Here is a tiny trained network, its code and every weight. The questions are about switching its units off for an input and a class, where a switched-off unit gives its printed mean instead of its output.

import numpy as np


def w(rows, s, z=0):
    codes = np.array(rows[::2]) - 128.0
    scale = np.full(codes.shape[1], s)
    scale[-1] = z or s
    return codes * scale


def f(y):
    return y / 2 * (1 + np.tanh(0.7978845608 * (y + 0.044715 * y**3)))


def log_softmax(a):
    a = a - a.max(-1, keepdims=True)
    return a - np.log(np.exp(a).sum(-1, keepdims=True))


def net(x, mask):
    res = np.array(x, float).reshape(1, 8) / 4 @ E
    y = f(res @ A[0][:, :-1].T + A[0][:, -1])
    res = res + np.where(mask, y, B[0][:, -1]) @ B[0][:, :-1]
    return log_softmax(res[-1] @ U[:, :-1].T + U[:, -1])


A, B = {}, {}
E = w([
[205,82,133,224,180,118,186,169,41],'x0',
[128,128,128,128,129,126,125,129,128],'x1',
[124,125,125,130,126,128,128,132,128],'x2',
[14,188,69,176,118,73,183,119,47],'x3',
[130,129,127,130,123,127,129,128,130],'x4',
[129,130,127,129,125,128,128,127,129],'x5',
[124,37,70,164,120,50,56,2,108],'x6',
[127,126,131,128,126,125,130,129,129],'x7',
],0.0086)
A[0] = w([
[171,114,140,77,121,135,141,130,205,254],'n0',
[33,125,73,190,112,81,140,37,57,54],'n1',
[103,154,131,195,147,81,186,154,35,87],'n2',
[148,91,103,134,137,148,75,63,130,151],'n3',
[9,202,113,138,122,119,185,125,67,150],'n4',
[55,107,106,92,114,122,58,40,175,106],'n5',
[128,99,144,149,136,66,97,41,138,199],'n6',
[64,206,137,49,137,148,113,134,200,236],'n7',
[212,158,148,154,156,159,179,201,102,171],'n8',
[147,66,115,135,152,109,125,90,72,82],'n9',
[201,51,118,171,157,113,125,92,62,90],'n10',
[159,116,128,125,147,138,88,91,125,111],'n11',
],0.013,0.0049)
B[0] = w([
[172,123,117,85,72,222,113,135,177,213],'n0',
[85,248,156,162,135,255,56,34,116,237],'n1',
[66,49,114,37,89,229,253,148,185,198],'n2',
[136,50,133,95,119,72,145,82,144,199],'n3',
[2,145,120,153,163,25,162,193,90,228],'n4',
[140,127,57,27,169,95,117,56,79,226],'n5',
[157,86,120,88,132,103,44,54,154,226],'n6',
[36,178,201,175,84,119,70,175,209,254],'n7',
[225,182,93,145,168,179,170,103,24,217],'n8',
[105,112,162,201,120,132,118,132,172,188],'n9',
[170,79,190,251,103,110,116,202,163,225],'n10',
[137,81,117,128,115,95,142,144,146,161],'n11',
],0.017,0.015)
U = w([
[107,160,194,148,54,236,102,122,202,251],'0',
[187,70,58,29,99,65,90,97,162,100],'1',
[254,141,89,134,146,163,159,151,45,166],'2',
[189,35,188,209,99,71,117,148,164,95],'3',
[52,179,164,165,124,28,137,204,133,97],'4',
[87,185,74,100,184,106,90,67,71,20],'5',
[100,111,65,102,150,140,247,176,66,78],'6',
],0.0059,0.0029)

Each question gives the input, the list of numbers given to net, and the class t.
The units are the neurons (one row each of A and B). Each row of codes is followed by its name. A weight is (code - 128) times the scale printed after its matrix; where a second scale follows, it is the last column's (A, B and U).
mask holds one flag per neuron, in row order. A switched-off neuron (its flag False) gives its mean, the last column of its row in B, instead of its output. The means were averaged over made-up inputs and are rounded, as every weight is.
A unit's drop is (log p(t) with every unit on - log p(t) with that unit switched off) / (log p(t) with every unit on - log p(t) with every unit switched off).
The circuit of an input: a set's keep is (log p(t) with only the set's units on - log p(t) with every unit switched off) / (log p(t) with every unit on - log p(t) with every unit switched off). Starting from all 12 units, units are removed one at a time, each time the one whose removal leaves the highest keep (on an exact tie, the one counted first), for as long as the keep stays at least 0.8.
circuit, biggest first: the units of the circuit, biggest drop first
k most important neurons: the k neurons with the biggest drops, biggest first
drop when u is switched off: that unit's drop, to one decimal
input [7,-6,-6,6,-7,-6,0,5], class 6: circuit, biggest first -> [n2]
input [8,-8,1,8,7,3,0,3], class 6: 3 most important neurons -> [n4; n2; n7]
input [-7,-7,-1,8,1,5,2,6], class 5: 2 most important neurons -> [n1; n5]
input [-1,-5,3,3,8,1,8,-5], class 5: 2 most important neurons -> [n1; n5]
input [5,0,-8,-1,-7,-6,1,1], class 3: 2 most important neurons -> [n10; n1]
input [-3,5,-3,7,-5,3,2,-1], class 5: circuit, biggest first -> [n1; n4]
input [0,3,5,1,7,-1,-8,-3], class 4: 3 most important neurons -> [n7; n1; n4]
input [5,-1,4,7,-4,7,-1,-7], class 6: 2 most important neurons -> [n2; n4]
input [1,-3,-6,0,-4,2,-8,-1], class 2: 2 most important neurons -> [n8; n1]
input [-8,-6,1,4,1,-6,0,1], class 4: 2 most important neurons -> [n7; n4]
input [5,-7,-4,7,4,-3,0,-7], class 6: 4 most important neurons -> [n4; n2; n7; n0]
input [0,5,-1,-4,7,0,1,4], class 1: 2 most important neurons -> [n1; n7]
input [8,-1,-5,0,-7,7,-4,-5], class 2: 2 most important neurons -> [n8; n4]
input [-8,5,-3,-2,8,-5,1,7], class 1: circuit, biggest first -> [n5]
input [0,-3,-4,2,-2,-4,-7,8], class 4: 3 most important neurons -> [n7; n4; n5]
input [5,0,5,0,-7,3,-1,-3], class 2: 3 most important neurons -> [n4; n8; n7]
input [3,7,8,-6,1,-6,1,6], class 3: drop when n10 is switched off -> 0.1
input [8,1,0,-1,-4,0,-8,-5], class 2: drop when n8 is switched off -> 0.8
input [-1,1,0,6,1,7,-3,-7], class 4: drop when n4 is switched off -> 1.4
input [0,-6,-3,3,-3,-1,5,7], class 5: circuit, biggest first -> [n7]
